Here is a tiny trained network, its code and every weight. The questions are about switching its units off for an input and a class, where a switched-off unit gives its printed mean instead of its output.

import numpy as np


def w(rows, s, z=0):
    codes = np.array(rows[::2]) - 128.0
    scale = np.full(codes.shape[1], s)
    scale[-1] = z or s
    return codes * scale


def f(y):
    return y / 2 * (1 + np.tanh(0.7978845608 * (y + 0.044715 * y**3)))


def log_softmax(a):
    a = a - a.max(-1, keepdims=True)
    return a - np.log(np.exp(a).sum(-1, keepdims=True))


def net(x, mask):
    res = np.array(x, float).reshape(1, 3) / 4 @ E
    y = f(res @ A[0][:, :-1].T + A[0][:, -1])
    res = res + np.where(mask, y, B[0][:, -1]) @ B[0][:, :-1]
    return log_softmax(res[-1] @ U[:, :-1].T + U[:, -1])


A, B = {}, {}
E = w([
[251,135,236,230,144,141,125,130,79,2],'x0',
[245,67,101,140,145,118,206,184,254,203],'x1',
[160,106,77,25,200,83,107,153,145,84],'x2',
],0.0089)
A[0] = w([
[122,71,64,70,197,65,100,196,152,162,244],'N0',
[73,163,146,133,90,156,66,112,73,121,197],'N1',
[189,82,152,202,133,125,206,207,207,106,132],'N2',
[64,190,190,182,97,152,71,109,87,110,198],'N3',
[194,1,152,194,117,101,200,124,129,133,154],'N4',
[89,71,54,109,84,107,190,132,185,207,234],'N5',
[211,41,155,192,184,124,230,181,147,140,149],'N6',
[105,148,200,158,171,133,86,118,34,62,253],'N7',
[117,165,144,133,82,151,117,63,92,63,144],'N8',
[189,116,147,115,164,142,173,228,153,147,174],'N9',
[75,202,68,85,140,93,141,88,70,132,178],'N10',
[123,164,186,161,103,203,194,52,106,107,237],'N11',
[96,58,154,186,77,165,209,133,189,194,225],'N12',
],0.0075,0.0032)
B[0] = w([
[176,114,60,116,254,163,178,85,98,155,235],'N0',
[118,136,81,137,107,64,111,119,225,129,208],'N1',
[131,112,102,148,161,145,128,87,181,152,230],'N2',
[157,173,126,111,190,92,54,127,142,72,224],'N3',
[132,118,88,120,188,149,109,134,162,158,211],'N4',
[126,142,112,146,194,210,190,141,71,186,238],'N5',
[118,77,110,110,150,154,73,74,221,127,237],'N6',
[160,227,58,251,41,50,30,212,73,51,248],'N7',
[131,167,153,127,98,88,51,150,140,69,192],'N8',
[175,62,89,109,170,175,87,64,198,139,200],'N9',
[128,144,122,86,161,139,95,9,180,148,203],'N10',
[194,85,73,199,153,112,70,130,106,102,205],'N11',
[151,141,103,198,183,195,215,137,60,119,204],'N12',
],0.0068,0.011)
U = w([
[134,134,112,189,166,178,212,197,38,144,140],'0',
[172,169,71,176,100,39,34,185,123,2,211],'1',
[131,79,161,108,67,94,171,203,134,131,5],'2',
[107,40,165,100,56,131,146,173,150,112,23],'3',
[116,49,173,123,101,87,151,139,144,116,20],'4',
[147,44,9,126,206,174,127,21,189,159,199],'5',
[38,191,150,70,110,84,85,112,171,138,64],'6',
],0.0065,0.0023)

Each question gives the input, the list of numbers given to net, and the class t.
The units are the neurons (one row each of A and B). Each row of codes is followed by its name. A weight is (code - 128) times the scale printed after its matrix; where a second scale follows, it is the last column's (A, B and U).
mask holds one flag per neuron, in row order. A switched-off neuron (its flag False) gives its mean, the last column of its row in B, instead of its output. The means were averaged over made-up inputs and are rounded, as every weight is.
A unit's drop is (log p(t) with every unit on - log p(t) with that unit switched off) / (log p(t) with every unit on - log p(t) with every unit switched off).
The circuit of an input: a set's keep is (log p(t) with only the set's units on - log p(t) with every unit switched off) / (log p(t) with every unit on - log p(t) with every unit switched off). Starting from the 12 units with the biggest drops (on a tie, the unit counted first), units are removed one at a time, each time the one whose removal leaves the highest keep (on an exact tie, the one counted first), for as long as the keep stays at least 0.8.
circuit, biggest first: the units of the circuit, biggest drop first
most important unit: the unit with the biggest drop
top k neurons: the k neurons with the biggest drops, biggest first
drop of u: that unit's drop, to one decimal
input [-2,-4,3], class 6: most important unit -> N11
input [-6,5,-7], class 0: top 2 neurons -> [N12 N5]
input [-7,-8,-7], class 1: circuit, biggest first -> [N3 N8]
input [-3,-1,-8], class 0: top 3 neurons -> [N12 N6 N7]
input [-7,-6,-8], class 6: top 4 neurons -> [N0 N10 N7 N9]
input [-4,-6,2], class 6: top 2 neurons -> [N10 N11]
input [-6,-1,-8], class 0: drop of N6 -> 0.3
input [-2,-2,-4], class 1: drop of N8 -> 0.0
input [-5,0,-6], class 0: drop of N6 -> 0.2
input [-5,-6,2], class 6: drop of N11 -> 0.2
